Below is a small trained network, with its code and all its weights. Each question gives an input and a target symbol and asks what happens when units are switched off, that is, made to give their printed mean instead of their output.

import numpy as np


def w(rows, s, z=0):
    codes = np.array(rows[::2]) - 128.0
    scale = np.full(codes.shape[1], s)
    scale[-1] = z or s
    return codes * scale


def norm(h):
    return h / np.sqrt((h * h).mean(-1, keepdims=True) + 1e-5)


def f(y):
    return y / 2 * (1 + np.tanh(0.7978845608 * (y + 0.044715 * y**3)))


def softmax(a):
    e = np.exp(a - a.max(-1, keepdims=True))
    return e / e.sum(-1, keepdims=True)


def log_softmax(a):
    a = a - a.max(-1, keepdims=True)
    return a - np.log(np.exp(a).sum(-1, keepdims=True))


def net(x, mask):
    ids = ['ΘΣγεζημφ'.index(c) for c in x.split()]
    T = len(ids)
    res = E[ids] + P[:T]
    u = 0
    for l in range(2):
        q, k, v = (norm(res) @ M[l].T for M in (Q, K, V))
        z = softmax(np.where(np.tri(T) > 0, q @ k.T / 4**0.5, -1e9)) @ v
        res = res + np.where(mask[u], z, O[l][:, -1]) @ O[l][:, :-1]
        u += 1
        y = f(norm(res) @ A[l][:, :-1].T + A[l][:, -1])
        res = res + np.where(mask[u : u + 8], y, B[l][:, -1]) @ B[l][:, :-1]
        u += 8
    return log_softmax(norm(res)[-1] @ U[:, :-1].T + U[:, -1])


Q, K, V, O, A, B = {}, {}, {}, {}, {}, {}
E = w([
[191,147,119,140,212,91,193],'Θ',
[85,77,167,137,69,131,184],'Σ',
[102,146,165,163,103,119,155],'γ',
[89,82,124,137,48,86,94],'ε',
[134,107,90,44,139,105,130],'ζ',
[187,170,123,50,90,118,122],'η',
[180,87,76,250,156,252,165],'μ',
[219,119,83,116,135,75,130],'φ',
],0.022)
P = w([
[32,200,2,36,178,170,162],'0',
[210,147,221,60,84,140,157],'1',
[237,126,223,98,112,149,171],'2',
[178,105,207,118,149,130,153],'3',
[179,91,177,134,160,105,154],'4',
[181,68,167,145,156,95,170],'5',
[204,63,149,164,148,79,174],'6',
[211,44,136,188,144,57,173],'7',
[215,34,137,175,149,45,150],'8',
[207,38,141,157,170,64,202],'9',
],0.0078)
Q[0] = w([
[167,195,45,71,241,131,58],'0.h1',
[249,58,98,133,61,32,207],'0.h1',
[98,88,119,254,93,104,75],'0.h1',
[40,86,149,175,109,160,95],'0.h1',
],0.0092)
K[0] = w([
[104,193,126,31,118,197,141],'0.h1',
[101,105,4,152,140,118,168],'0.h1',
[191,47,116,169,135,115,166],'0.h1',
[190,60,214,134,150,107,116],'0.h1',
],0.014)
V[0] = w([
[152,33,152,152,161,87,121],'0.h1',
[40,26,162,126,225,50,254],'0.h1',
[188,150,53,157,155,126,125],'0.h1',
[127,184,126,199,189,204,115],'0.h1',
],0.0082)
O[0] = w([
[89,86,163,233,194,49,174,56],'0.h1',
[179,73,170,105,169,62,96,255],'0.h1',
[2,120,110,137,86,78,102,253],'0.h1',
[25,41,122,34,175,215,198,74],'0.h1',
],0.011,0.0044)
A[0] = w([
[135,180,68,157,113,255,120,69],'0.n1',
[137,97,125,123,96,121,152,77],'0.n2',
[70,106,49,108,158,205,135,48],'0.n3',
[31,138,105,235,48,173,135,252],'0.n4',
[132,149,188,165,104,97,125,203],'0.n5',
[123,168,180,174,81,143,139,179],'0.n6',
[132,62,85,86,146,98,154,212],'0.n7',
[198,163,100,117,74,139,157,99],'0.n8',
],0.015,0.002)
B[0] = w([
[111,163,143,81,147,112,131,190],'0.n1',
[108,150,130,163,128,137,128,145],'0.n2',
[163,119,157,122,120,77,137,142],'0.n3',
[134,1,116,146,173,127,112,159],'0.n4',
[93,121,126,120,129,112,126,194],'0.n5',
[109,99,116,159,200,78,110,162],'0.n6',
[128,158,152,146,104,165,111,254],'0.n7',
[107,126,119,146,142,136,172,238],'0.n8',
],0.021,0.0085)
Q[1] = w([
[61,16,167,113,160,110,82],'1.h1',
[108,180,21,160,63,93,188],'1.h1',
[152,187,152,68,166,134,94],'1.h1',
[174,209,147,8,154,157,67],'1.h1',
],0.011)
K[1] = w([
[166,117,170,215,132,63,143],'1.h1',
[139,85,9,114,120,195,37],'1.h1',
[119,121,167,97,165,200,172],'1.h1',
[134,207,136,25,222,141,205],'1.h1',
],0.011)
V[1] = w([
[74,93,104,154,3,101,213],'1.h1',
[151,207,104,100,105,173,63],'1.h1',
[130,121,168,142,93,176,217],'1.h1',
[93,205,213,152,254,94,168],'1.h1',
],0.0082)
O[1] = w([
[118,136,68,75,126,61,222,80],'1.h1',
[132,38,128,75,221,53,73,102],'1.h1',
[143,43,142,62,82,65,163,108],'1.h1',
[107,191,247,181,164,197,166,255],'1.h1',
],0.011,0.0077)
A[1] = w([
[140,171,114,179,87,32,100,5],'1.n1',
[189,153,156,157,183,106,55,182],'1.n2',
[85,174,251,164,115,143,160,123],'1.n3',
[143,85,76,142,150,53,56,127],'1.n4',
[87,143,89,132,108,38,110,4],'1.n5',
[129,79,152,97,146,224,131,87],'1.n6',
[113,18,129,97,60,221,205,135],'1.n7',
[176,153,100,52,175,154,118,77],'1.n8',
],0.013,0.0032)
B[1] = w([
[132,167,59,137,76,209,119,166],'1.n1',
[136,41,149,110,22,192,88,183],'1.n2',
[39,163,116,118,117,83,125,255],'1.n3',
[103,67,193,148,136,107,34,165],'1.n4',
[60,122,87,135,69,107,102,161],'1.n5',
[118,138,29,169,94,200,92,163],'1.n6',
[110,10,61,138,85,205,112,143],'1.n7',
[116,153,147,45,233,167,121,156],'1.n8',
],0.012,0.014)
U = w([
[83,172,186,199,74,168,48,130],'Θ',
[213,110,195,130,62,93,105,153],'Σ',
[92,62,57,162,143,235,116,81],'γ',
[182,182,93,188,46,129,143,146],'ε',
[142,62,139,175,207,64,15,199],'ζ',
[94,166,135,82,153,65,129,250],'η',
[94,87,151,81,7,119,187,3],'μ',
[50,174,2,169,93,105,25,26],'φ',
],0.0087,0.0028)

Each question gives the input, a string of symbols that net reads in full, and the target symbol t.
The units are the heads (4 rows each of Q, K, V and O) and the neurons (one row each of A and B). Each row of codes is followed by its name. A weight is (code - 128) times the scale printed after its matrix; where a second scale follows, it is the last column's (O, A, B and U).
mask holds one flag per unit, layer by layer, with each layer's heads first. A switched-off unit (its flag False) gives its mean, the last column of its rows in O or B, instead of its output. The means were averaged over made-up inputs and are rounded, as every weight is.
A unit's drop is (log p(t) with every unit on - log p(t) with that unit switched off) / (log p(t) with every unit on - log p(t) with every unit switched off).
The circuit of an input: a set's keep is (log p(t) with only the set's units on - log p(t) with every unit switched off) / (log p(t) with every unit on - log p(t) with every unit switched off). Starting from the 12 units with the biggest drops (on a tie, the unit counted first), units are removed one at a time, each time the one whose removal leaves the highest keep (on an exact tie, the one counted first), for as long as the keep stays at least 0.8.
circuit, biggest first: the units of the circuit, biggest drop first
top k neurons: the k neurons with the biggest drops, biggest first
k most important neurons of layer l: the k neurons of layer l with the biggest drops, biggest first
input φ γ Θ φ Θ η Θ, target φ: circuit, biggest first : [0.h1, 1.h1]
input μ η Θ Θ Θ ε η, target μ: circuit, biggest first : [0.n3, 0.h1]
input μ μ φ γ, target ζ: circuit, biggest first : [0.n6]
input Θ η γ ζ Θ Θ Θ μ Θ γ, target γ: top 2 neurons : [1.n7, 0.n4]
input ε Θ Θ φ ζ, target ε: top 3 neurons : [0.n8, 0.n1, 0.n7]
input Θ ε Θ Θ φ η μ Θ Σ, target γ: top 2 neurons : [0.n4, 1.n7]
input Σ ζ γ η Θ Θ, target Σ: circuit, biggest first : [0.h1, 1.n2]
input Θ Θ Θ γ, target η: circuit, biggest first : [0.n5, 1.n2, 0.n7]
input ε Θ η Θ Σ μ η ε, target γ: circuit, biggest first : [0.n4, 1.n7]
input μ Θ Θ ζ, target μ: circuit, biggest first : [0.h1, 0.n3, 1.h1]
input φ φ Θ, target φ: circuit, biggest first : [0.h1, 1.h1]
input Θ φ Θ φ Θ φ μ, target ζ: top 2 neurons : [0.n7, 0.n1]
input Σ ε Θ η Θ η Θ φ Θ Σ, target ζ: circuit, biggest first : [0.n4, 0.h1]
input ζ ε φ Θ φ, target ζ: circuit, biggest first : [1.h1, 0.h1]
input Θ γ ε Θ φ Θ η φ η Σ, target ζ: circuit, biggest first : [0.h1, 0.n4]
input ζ Θ Θ μ φ, target ζ: circuit, biggest first : [1.h1, 0.h1, 1.n4]
input Θ Θ Θ ε, target φ: circuit, biggest first : [1.h1]
input Θ ε Θ Θ φ Θ μ ε, target ζ: top 3 neurons : [0.n4, 0.n8, 1.n4]
input Θ γ η μ φ μ, target ζ: top 2 neurons : [0.n4, 0.n7]
input γ Θ η ζ, target γ: circuit, biggest first : [0.h1, 1.n7]
input Θ Θ Θ Θ Θ Θ ε ε Σ, target φ: top 2 neurons : [0.n5, 1.n1]
input ε Θ Σ φ Θ η, target ε: most important neuron of layer 1 : [1.n3]
input η Θ Θ ε Θ Θ, target η: 2 most important neurons of layer 0 : [0.n1, 0.n8]
input η Θ Θ Θ η Θ η, target η: 2 most important neurons of layer 0 : [0.n1, 0.n8]
input η η ε Θ μ γ γ, target γ: top 3 neurons : [0.n4, 1.n7, 0.n1]
input ζ Θ ε ε ε Θ Θ γ Σ Θ, target ζ: 2 most important neurons of layer 0 : [0.n6, 0.n4]
input ε Θ ε, target φ: 2 most important neurons of layer 1 : [1.n1, 1.n5]
